Look-ups in named tables: a row name and a column name give one cell, copied from the table.

Table Mamus
cols = Ker, Ragutud, Dak, Div, Nanodam, Dasa, Lukuna, Vis, Zavo
Guk: [-90, -91, -86, -94, -89, -90, -92, -91, -95]
Lelole: [-91, -92, -83, -93, -94, -89, -95, -91, -94]
Kapi: [-2, 1, 18, -20, 0, -14, -4, -6, 2]
Vip: [54, 59, 65, 34, 70, 37, 50, 57, 54]
Risozuk: [-14, -12, -26, -39, -22, -35, -28, -13, -11]
Nep: [43, 55, 60, 55, 55, 35, 42, 54, 41]

Ker of Kapi is -2
Zavo of Lelole is -94
Div of Lelole is -93
Vis of Vip is 57
Dak of Vip is 65
Vis of Risozuk is -13
Ragutud of Nep is 55

Vukara:
|  | Pesura | Togi | Nedofuz | Lupa | Bakeda | Duka | Kegoga |
|---|---|---|---|---|---|---|---|
| Raseg | 2.72 | 7.80 | 9.18 | 8.79 | 3.70 | 5.72 | 7.54 |
| Moti | 5.85 | 3.02 | 7.75 | 3.84 | 9.20 | 9.63 | 5.98 |
| Pazo | 9.89 | 4.31 | 2.51 | 3.44 | 8.10 | 6.46 | 4.36 |
| Kom | 5.92 | 2.80 | 7.91 | 3.50 | 8.66 | 9.81 | 6.20 |
| Pubu | 6.61 | 9.19 | 5.33 | 8.93 | 3.99 | 1.78 | 6.40 |

Pubu, Duka => 1.78
Raseg, Kegoga => 7.54
Kom, Nedofuz => 7.91
Moti, Togi => 3.02
Pubu, Nedofuz => 5.33
Moti, Kegoga => 5.98
Raseg, Pesura => 2.72
Pubu, Togi => 9.19
Moti, Bakeda => 9.20
Moti, Pesura => 5.85
Kom, Lupa => 3.50
Raseg, Nedofuz => 9.18
Pazo, Bakeda => 8.10
Raseg, Lupa => 8.79
Pazo, Pesura => 9.89
Kom, Kegoga => 6.20
Moti, Duka => 9.63

Vifo:
       Nudive   Rem
Raz      14.2  31.2
Toz       8.2  32.5
Tez      21.3  20.4
Sipiv    27.1  21.9
Peb      75.6  24.5
Tel      10.5  28.4
Rit      10.9  25.8

Raz, Rem: 31.2
Rit, Rem: 25.8
Peb, Rem: 24.5
Sipiv, Rem: 21.9
Tel, Rem: 28.4
Toz, Rem: 32.5
Toz, Nudive: 8.2
Sipiv, Nudive: 27.1
Rit, Nudive: 10.9
Tel, Nudive: 10.5
Raz, Nudive: 14.2

Fuf
fields: Gakebi, Babi, Tevuz
Keriko: [-2.8, 5.8, -3.8]
Daz: [-0.7, 6.2, -5.0]
Lukevap: [5.9, -3.7, -3.2]
Maso: [-5.1, -0.7, 6.3]

Babi of Keriko is 5.8
Tevuz of Daz is -5.0
Babi of Lukevap is -3.7
Tevuz of Keriko is -3.8
Tevuz of Lukevap is -3.2
Gakebi of Daz is -0.7
Gakebi of Maso is -5.1
Gakebi of Keriko is -2.8
Gakebi of Lukevap is 5.9
Tevuz of Maso is 6.3
Babi of Maso is -0.7
Babi of Daz is 6.2
Which row has the largest Gakebi? Lukevap

Table Birasu
cols = Bas, Zazudu, Tig, Gov, Sig, Pom
Sigufuz: [170, 169, 93, 110, 113, 96]
Redini: [179, 179, 120, 118, 120, 122]
Tosobam: [109, 110, 208, 201, 206, 211]
Buk: [103, 105, 212, 191, 194, 214]
Mufigo: [113, 114, 221, 202, 206, 224]
Kimefin: [85, 88, 201, 168, 170, 202]
Mer: [26, 25, 21, 51, 50, 20]

What is the Gov of Buk in Birasu?
191
What is the Sig of Mufigo in Birasu?
206
What is the Gov of Kimefin in Birasu?
168
What is the Zazudu of Kimefin in Birasu?
88
What is the Gov of Mufigo in Birasu?
202
What is the Gov of Redini in Birasu?
118
What is the Pom of Mufigo in Birasu?
224
What is the Zazudu of Tosobam in Birasu?
110
What is the Pom of Redini in Birasu?
122
What is the Zazudu of Sigufuz in Birasu?
169
What is the Sig of Tosobam in Birasu?
206

Lizo =
|  | Ful | Bosod | Nomi | Kovor | Vuzud | Vuba | Guduzi | Filu |
|---|---|---|---|---|---|---|---|---|
| Fudote | -0.46 | 2.43 | 1.21 | -0.19 | 2.72 | 0.60 | 4.46 | 0.02 |
| Guzuri | 2.63 | 0.10 | -0.73 | -3.26 | -1.87 | -1.05 | 4.85 | 1.54 |
| Tob | -4.75 | 2.91 | 3.13 | 6.23 | 6.80 | 3.06 | -3.56 | -2.26 |
| Nemi | 2.66 | -4.28 | -1.98 | 0.14 | -5.54 | -0.79 | -6.97 | 1.29 |
| Favos | -3.53 | 1.70 | 2.28 | 5.26 | 4.75 | 2.43 | -4.20 | -1.68 |

Nemi, Vuzud -> -5.54
Fudote, Vuba -> 0.60
Favos, Guduzi -> -4.20
Tob, Guduzi -> -3.56
Fudote, Filu -> 0.02
Nemi, Kovor -> 0.14
Fudote, Vuzud -> 2.72
Tob, Bosod -> 2.91
Guzuri, Vuzud -> -1.87
Guzuri, Kovor -> -3.26
Tob, Kovor -> 6.23
Tob, Vuba -> 3.06
Favos, Vuba -> 2.43
Nemi, Filu -> 1.29
Nemi, Guduzi -> -6.97
Favos, Vuzud -> 4.75
Guzuri, Vuba -> -1.05
Favos, Kovor -> 5.26
Fudote, Guduzi -> 4.46

Vazus =
fields: Kiref, Ved, Duzer, Ribupa, Tav, Vatame, Lesiv
Lavak: [49, 65, 70, 64, 54, 59, 28]
Tezib: [58, 53, 34, 24, 50, 13, 57]
Gidobaf: [35, 61, 57, 43, 40, 43, 45]
Sedag: [64, 37, 48, 31, 46, 36, 60]
Gosubuk: [34, 40, 44, 52, 49, 44, 41]
Muleb: [26, 50, 36, 35, 50, 31, 40]
Pemat: [44, 79, 68, 60, 55, 52, 43]
Fufilon: [31, 69, 38, 30, 41, 45, 49]
Vup: [57, 27, 44, 74, 62, 62, 49]
Sozezam: [68, 39, 49, 79, 50, 53, 48]
Sidi: [57, 74, 56, 62, 46, 73, 45]
Dokato: [47, 66, 65, 49, 61, 54, 39]

Lesiv of Dokato = 39
Ribupa of Pemat = 60
Lesiv of Lavak = 28
Lesiv of Vup = 49
Lesiv of Fufilon = 49
Kiref of Tezib = 58
Kiref of Pemat = 44
Tav of Muleb = 50
Ribupa of Sedag = 31
Ved of Fufilon = 69
Vatame of Sidi = 73
Ved of Muleb = 50
Vatame of Fufilon = 45
Ved of Dokato = 66
Which row has the largest Duzer? Lavak

Fodit =
	Tefasik	Gak	Fisof
Did	595	56	-481
Muz	611	140	-244
Zel	-285	508	-31
Megi	646	-27	677
Sof	-19	66	-16
Lutinir	543	367	601
Sel	-584	166	-258
Geb	199	-226	-502

Megi, Tefasik -> 646
Lutinir, Gak -> 367
Geb, Tefasik -> 199
Megi, Fisof -> 677
Lutinir, Tefasik -> 543
Sof, Gak -> 66
Did, Gak -> 56
Muz, Fisof -> -244
Zel, Tefasik -> -285
Zel, Gak -> 508
Sel, Tefasik -> -584
Did, Fisof -> -481
Muz, Gak -> 140
Zel, Fisof -> -31

Dev:
|  | Fesi | Beseso | Gazad | Fepogat | Dib | Fotela |
|---|---|---|---|---|---|---|
| Fem | 142 | 172 | 164 | 176 | 214 | 126 |
| Sok | 144 | 104 | 144 | 151 | 74 | 73 |
| Mil | 34 | 54 | 108 | 124 | 132 | 185 |
| Vilob | 141 | 163 | 153 | 162 | 171 | 189 |
| Vun | 57 | 194 | 103 | 123 | 134 | 172 |
| Ven | 73 | 134 | 77 | 213 | 167 | 115 |
| Fosoru | 233 | 82 | 89 | 132 | 155 | 100 |
| Mas | 78 | 62 | 104 | 68 | 48 | 63 |
| Pafot | 163 | 181 | 183 | 46 | 162 | 65 |
| Lopa | 149 | 132 | 66 | 184 | 107 | 109 |
| Kig | 100 | 189 | 162 | 76 | 105 | 174 |
| Lop | 170 | 113 | 167 | 52 | 79 | 163 |
| Sadelol | 194 | 127 | 88 | 170 | 70 | 221 |

Lopa, Dib -> 107
Vun, Fotela -> 172
Ven, Fotela -> 115
Sok, Gazad -> 144
Vun, Fesi -> 57
Fosoru, Beseso -> 82
Mas, Gazad -> 104
Pafot, Beseso -> 181
Sadelol, Dib -> 70
Mil, Fesi -> 34
Sok, Fepogat -> 151

